Below is a small trained network, with its code and all its weights. Each question gives an input and a class and asks what happens when units are switched off, that is, made to give their printed mean instead of their output.

import numpy as np


def w(rows, s, z=0):
    codes = np.array(rows[::2]) - 128.0
    scale = np.full(codes.shape[1], s)
    scale[-1] = z or s
    return codes * scale


def norm(h):
    return h / np.sqrt((h * h).mean(-1, keepdims=True) + 1e-5)


def f(y):
    return np.maximum(y, 0)


def log_softmax(a):
    a = a - a.max(-1, keepdims=True)
    return a - np.log(np.exp(a).sum(-1, keepdims=True))


def net(x, mask):
    res = np.array(x, float).reshape(1, 8) / 4 @ E
    u = 0
    for l in range(3):
        y = f(norm(res) @ A[l][:, :-1].T + A[l][:, -1])
        res = res + np.where(mask[u : u + 9], y, B[l][:, -1]) @ B[l][:, :-1]
        u += 9
    return log_softmax(norm(res)[-1] @ U[:, :-1].T + U[:, -1])


A, B = {}, {}
E = w([
[141,227,166,61,149,173,81,112],'x0',
[129,130,130,130,130,127,131,129],'x1',
[128,127,129,123,125,128,126,128],'x2',
[24,152,65,112,171,140,144,90],'x3',
[131,127,122,130,128,130,121,129],'x4',
[131,129,122,128,135,124,122,129],'x5',
[131,132,118,130,136,121,118,132],'x6',
[88,123,118,122,141,191,140,253],'x7',
],0.0049)
A[0] = w([
[254,130,169,116,139,109,130,111,1],'L0N1',
[101,113,103,145,101,112,125,176,110],'L0N2',
[123,133,138,139,114,169,119,107,27],'L0N3',
[171,109,155,109,119,135,127,207,58],'L0N4',
[159,36,124,116,127,120,133,109,40],'L0N5',
[156,150,165,126,113,74,113,25,55],'L0N6',
[129,194,147,103,144,173,127,189,105],'L0N7',
[175,190,157,94,130,171,94,43,67],'L0N8',
[56,162,101,87,167,136,140,83,73],'L0N9',
],0.0078,0.0013)
B[0] = w([
[96,139,160,171,33,168,81,107,226],'L0N1',
[139,125,182,76,182,103,127,143,189],'L0N2',
[146,146,130,139,164,129,105,132,136],'L0N3',
[95,129,122,154,54,195,94,133,218],'L0N4',
[138,142,131,126,170,38,132,139,196],'L0N5',
[217,80,42,102,167,211,148,114,253],'L0N6',
[143,137,151,82,208,70,137,178,234],'L0N7',
[134,178,155,112,174,1,136,145,242],'L0N8',
[114,151,160,183,23,169,77,116,238],'L0N9',
],0.0084,0.0051)
A[1] = w([
[75,136,162,164,51,155,87,90,123],'L1N1',
[2,165,67,136,149,167,123,74,159],'L1N2',
[170,107,72,138,151,151,159,80,10],'L1N3',
[96,152,148,159,80,134,118,108,89],'L1N4',
[108,99,146,87,151,202,130,238,38],'L1N5',
[97,39,121,178,146,7,184,146,40],'L1N6',
[107,97,95,144,166,92,149,126,2],'L1N7',
[141,59,138,151,68,133,114,138,152],'L1N8',
[117,177,160,100,142,113,139,99,98],'L1N9',
],0.0081,0.00071)
B[1] = w([
[139,97,136,153,100,183,43,182,211],'L1N1',
[217,109,208,184,36,139,72,185,185],'L1N2',
[27,178,129,99,121,177,170,47,189],'L1N3',
[137,97,115,155,86,112,94,148,175],'L1N4',
[63,99,40,172,169,120,183,2,255],'L1N5',
[190,182,205,15,185,76,108,213,220],'L1N6',
[138,171,118,131,112,138,81,180,159],'L1N7',
[127,237,156,88,163,126,100,140,203],'L1N8',
[184,2,160,76,144,101,193,241,169],'L1N9',
],0.0068,0.0061)
A[2] = w([
[153,92,111,156,142,157,197,10,123],'L2N1',
[153,106,40,134,72,98,195,58,2],'L2N2',
[110,55,147,127,115,114,96,218,119],'L2N3',
[221,75,133,132,126,104,86,122,147],'L2N4',
[42,91,54,188,184,190,200,130,110],'L2N5',
[96,80,122,141,114,55,130,124,93],'L2N6',
[157,101,150,204,2,143,111,188,99],'L2N7',
[84,131,67,127,156,154,119,107,82],'L2N8',
[127,123,116,56,202,124,142,87,31],'L2N9',
],0.0076,0.00092)
B[2] = w([
[129,94,82,109,154,101,138,61,205],'L2N1',
[72,74,126,156,193,154,148,101,178],'L2N2',
[138,174,83,109,102,163,175,55,211],'L2N3',
[5,114,101,142,141,169,167,159,206],'L2N4',
[161,99,91,96,128,116,131,1,231],'L2N5',
[148,167,133,103,160,207,102,107,142],'L2N6',
[115,78,108,197,71,154,113,175,254],'L2N7',
[150,101,156,171,143,108,136,96,182],'L2N8',
[131,92,155,181,94,134,118,165,224],'L2N9',
],0.0094,0.0059)
U = w([
[126,70,78,130,174,108,153,2,253],'0',
[117,110,120,201,7,169,73,177,53],'1',
[164,182,179,54,186,36,147,207,78],'2',
],0.0073,0.00055)

Each question gives the input, the list of numbers given to net, and the class t.
The units are the neurons (one row each of A and B). Each row of codes is followed by its name. A weight is (code - 128) times the scale printed after its matrix; where a second scale follows, it is the last column's (A, B and U).
mask holds one flag per neuron, layer by layer. A switched-off neuron (its flag False) gives its mean, the last column of its row in B, instead of its output. The means were averaged over made-up inputs and are rounded, as every weight is.
A unit's drop is (log p(t) with every unit on - log p(t) with that unit switched off) / (log p(t) with every unit on - log p(t) with every unit switched off).
The circuit of an input: a set's keep is (log p(t) with only the set's units on - log p(t) with every unit switched off) / (log p(t) with every unit on - log p(t) with every unit switched off). Starting from the 12 units with the biggest drops (on a tie, the unit counted first), units are removed one at a time, each time the one whose removal leaves the highest keep (on an exact tie, the one counted first), for as long as the keep stays at least 0.8.
circuit, biggest first: the units of the circuit, biggest drop first
top k neurons: the k neurons with the biggest drops, biggest first
top k neurons in layer l: the k neurons of layer l with the biggest drops, biggest first
drop when u is switched off: that unit's drop, to one decimal
input [8,-1,-5,7,4,-1,-4,-5], class 2: circuit, biggest first : [L0N8; L1N5]
input [4,-6,-6,-1,2,0,-2,-2], class 2: circuit, biggest first : [L0N8]
input [3,-8,-1,-2,-2,2,-4,3], class 0: top 3 neurons : [L1N5; L0N4; L1N6]
input [4,6,-1,-7,-2,5,6,-6], class 1: top 4 neurons : [L0N1; L1N5; L2N5; L2N4]
input [0,7,-7,5,1,8,-5,-4], class 1: top 3 neurons : [L0N9; L0N7; L1N5]
input [8,0,-3,-1,-1,-4,-5,6], class 2: top 2 neurons : [L0N7; L0N6]
input [-8,-1,-2,-3,-7,-6,7,7], class 2: top 2 neurons : [L1N6; L0N6]
input [-4,5,-7,-1,-7,8,-1,4], class 0: top 2 neurons : [L1N5; L0N8]
input [7,2,-3,7,-2,3,4,-1], class 1: top 2 neurons : [L0N9; L1N6]
input [8,8,-5,5,3,4,-1,1], class 2: top 2 neurons in layer 0 : [L0N7; L0N8]
input [-4,-7,8,-2,8,3,1,5], class 0: top 3 neurons : [L1N5; L0N8; L0N4]
input [-1,8,-7,-5,-1,1,2,5], class 0: top 2 neurons : [L1N5; L0N9]
input [7,6,-5,-4,-5,-5,8,6], class 2: top 3 neurons in layer 0 : [L0N7; L0N6; L0N8]
input [8,-5,4,5,-2,8,5,4], class 2: circuit, biggest first : [L0N7]
input [4,8,-6,-5,-3,1,8,7], class 0: top 2 neurons : [L1N5; L0N7]
input [2,-7,-3,-1,-8,7,5,4], class 0: drop when L1N5 is switched off : 0.5
input [-6,1,-1,-1,-3,7,8,8], class 0: drop when L0N8 is switched off : 0.2
input [0,1,3,7,0,-1,0,-5], class 1: drop when L0N9 is switched off : 1.4
